Here is a tiny trained network, its code and every weight. The questions are about switching its units off for an input and a target symbol, where a switched-off unit gives its printed mean instead of its output.

import numpy as np


def w(rows, s, z=0):
    codes = np.array(rows[::2]) - 128.0
    scale = np.full(codes.shape[1], s)
    scale[-1] = z or s
    return codes * scale


def softmax(a):
    e = np.exp(a - a.max(-1, keepdims=True))
    return e / e.sum(-1, keepdims=True)


def log_softmax(a):
    a = a - a.max(-1, keepdims=True)
    return a - np.log(np.exp(a).sum(-1, keepdims=True))


def net(x, mask):
    ids = ['βγζμφω'.index(c) for c in x.split()]
    T = len(ids)
    res = E[ids] + P[:T]
    u = 0
    for l in range(3):
        r = res
        for j in range(2):
            rows = slice(2 * j, 2 * j + 2)
            q, k, v = (r @ M[l][rows].T for M in (Q, K, V))
            z = softmax(np.where(np.tri(T) > 0, q @ k.T / 2**0.5, -1e9)) @ v
            o = O[l][rows]
            res = res + np.where(mask[u + j], z, o[:, -1]) @ o[:, :-1]
        u += 2
    return log_softmax(res[-1] @ U[:, :-1].T + U[:, -1])


Q, K, V, O = {}, {}, {}, {}
E = w([
[115,151,99,148],'β',
[204,204,67,185],'γ',
[103,167,13,78],'ζ',
[107,5,130,82],'μ',
[201,166,116,127],'φ',
[115,106,119,98],'ω',
],0.017)
P = w([
[1,202,189,148],'0',
[251,166,24,197],'1',
[141,49,207,230],'2',
[106,118,120,244],'3',
[171,31,174,199],'4',
[208,223,5,152],'5',
[118,68,169,91],'6',
[106,190,46,233],'7',
[58,22,152,122],'8',
],0.0045)
Q[0] = w([
[180,33,92,145],'L0H0',
[179,169,71,139],'L0H0',
[174,208,70,126],'L0H1',
[187,92,255,135],'L0H1',
],0.0072)
K[0] = w([
[83,161,169,123],'L0H0',
[2,161,208,53],'L0H0',
[220,94,56,160],'L0H1',
[210,161,210,144],'L0H1',
],0.0071)
V[0] = w([
[88,146,83,255],'L0H0',
[231,164,132,37],'L0H0',
[163,144,153,200],'L0H1',
[67,79,187,71],'L0H1',
],0.0088)
O[0] = w([
[246,203,165,96,185],'L0H0',
[117,137,23,254,125],'L0H0',
[123,99,133,80,120],'L0H1',
[158,206,78,117,1],'L0H1',
],0.0093,0.0061)
Q[1] = w([
[114,101,45,58],'L1H0',
[150,32,119,125],'L1H0',
[157,119,255,128],'L1H1',
[189,4,173,130],'L1H1',
],0.0069)
K[1] = w([
[250,2,169,87],'L1H0',
[153,94,83,37],'L1H0',
[98,119,66,25],'L1H1',
[213,118,46,135],'L1H1',
],0.0068)
V[1] = w([
[1,184,139,199],'L1H0',
[184,133,83,81],'L1H0',
[33,144,205,100],'L1H1',
[171,108,252,92],'L1H1',
],0.0069)
O[1] = w([
[101,36,77,123,20],'L1H0',
[105,115,205,89,185],'L1H0',
[254,116,122,107,5],'L1H1',
[179,138,113,152,110],'L1H1',
],0.0099,0.0034)
Q[2] = w([
[121,27,237,105],'L2H0',
[118,193,58,88],'L2H0',
[42,59,163,2],'L2H1',
[203,191,184,227],'L2H1',
],0.0077)
K[2] = w([
[155,133,254,125],'L2H0',
[76,243,90,144],'L2H0',
[112,91,116,132],'L2H1',
[201,102,64,127],'L2H1',
],0.0074)
V[2] = w([
[127,171,112,186],'L2H0',
[210,102,214,148],'L2H0',
[241,25,132,10],'L2H1',
[2,41,98,59],'L2H1',
],0.0079)
O[2] = w([
[250,127,180,86,179],'L2H0',
[114,145,39,110,52],'L2H0',
[74,162,93,75,1],'L2H1',
[75,123,149,180,28],'L2H1',
],0.011,0.0017)
U = w([
[97,167,93,82,89],'β',
[164,137,112,156,139],'γ',
[51,201,141,166,254],'ζ',
[1,197,59,141,159],'μ',
[121,100,134,160,88],'φ',
[69,114,30,150,133],'ω',
],0.0078,0.0019)

Each question gives the input, a string of symbols that net reads in full, and the target symbol t.
The units are the heads (2 rows each of Q, K, V and O). Each row of codes is followed by its name. A weight is (code - 128) times the scale printed after its matrix; where a second scale follows, it is the last column's (O and U).
mask holds one flag per head, layer by layer. A switched-off head (its flag False) gives its mean, the last column of its rows in O, instead of its output. The means were averaged over made-up inputs and are rounded, as every weight is.
A unit's drop is (log p(t) with every unit on - log p(t) with that unit switched off) / (log p(t) with every unit on - log p(t) with every unit switched off).
The circuit of an input: a set's keep is (log p(t) with only the set's units on - log p(t) with every unit switched off) / (log p(t) with every unit on - log p(t) with every unit switched off). Starting from all 6 units, units are removed one at a time, each time the one whose removal leaves the highest keep (on an exact tie, the one counted first), for as long as the keep stays at least 0.8.
units of the circuit, in order: the units of the circuit, biggest drop first
which heads matter: for each layer, one digit per head in row order, 1 if its drop is at least 0.15 and else 0, layers parted by /
drop when u is switched off: that unit's drop, to one decimal
input β γ μ φ, target β: units of the circuit, in order	L0H0, L2H1, L1H1
input μ ζ ω, target μ: units of the circuit, in order	L1H1, L2H0
input φ ω γ ζ, target φ: which heads matter	10 / 00 / 11
input μ γ μ γ, target μ: units of the circuit, in order	L0H0, L2H1, L2H0, L1H1
input ζ γ μ ζ ζ, target ζ: units of the circuit, in order	L2H0, L1H1, L2H1
input φ ζ φ β μ β, target φ: units of the circuit, in order	L0H0, L2H0, L2H1
input μ β μ ω, target μ: units of the circuit, in order	L2H0
input μ γ γ φ γ γ, target μ: which heads matter	11 / 00 / 11
input φ ω ζ φ γ γ, target φ: which heads matter	11 / 01 / 11
input β β φ φ, target β: which heads matter	10 / 01 / 11
input ω ω ω ζ ω μ μ, target μ: units of the circuit, in order	L2H1, L2H0
input γ φ φ ζ ζ ζ, target γ: which heads matter	11 / 00 / 11
input β γ φ ζ γ γ μ μ, target β: which heads matter	11 / 11 / 01
input β ζ β φ β γ, target β: units of the circuit, in order	L0H0, L2H1, L1H1
input γ γ β ω γ β φ β, target γ: which heads matter	10 / 11 / 01
input γ β γ β, target γ: which heads matter	10 / 01 / 01
input β γ γ γ, target β: drop when L0H0 is switched off	1.0
input β μ μ, target μ: drop when L0H1 is switched off	-0.1
input β φ β ω, target β: drop when L1H1 is switched off	0.5
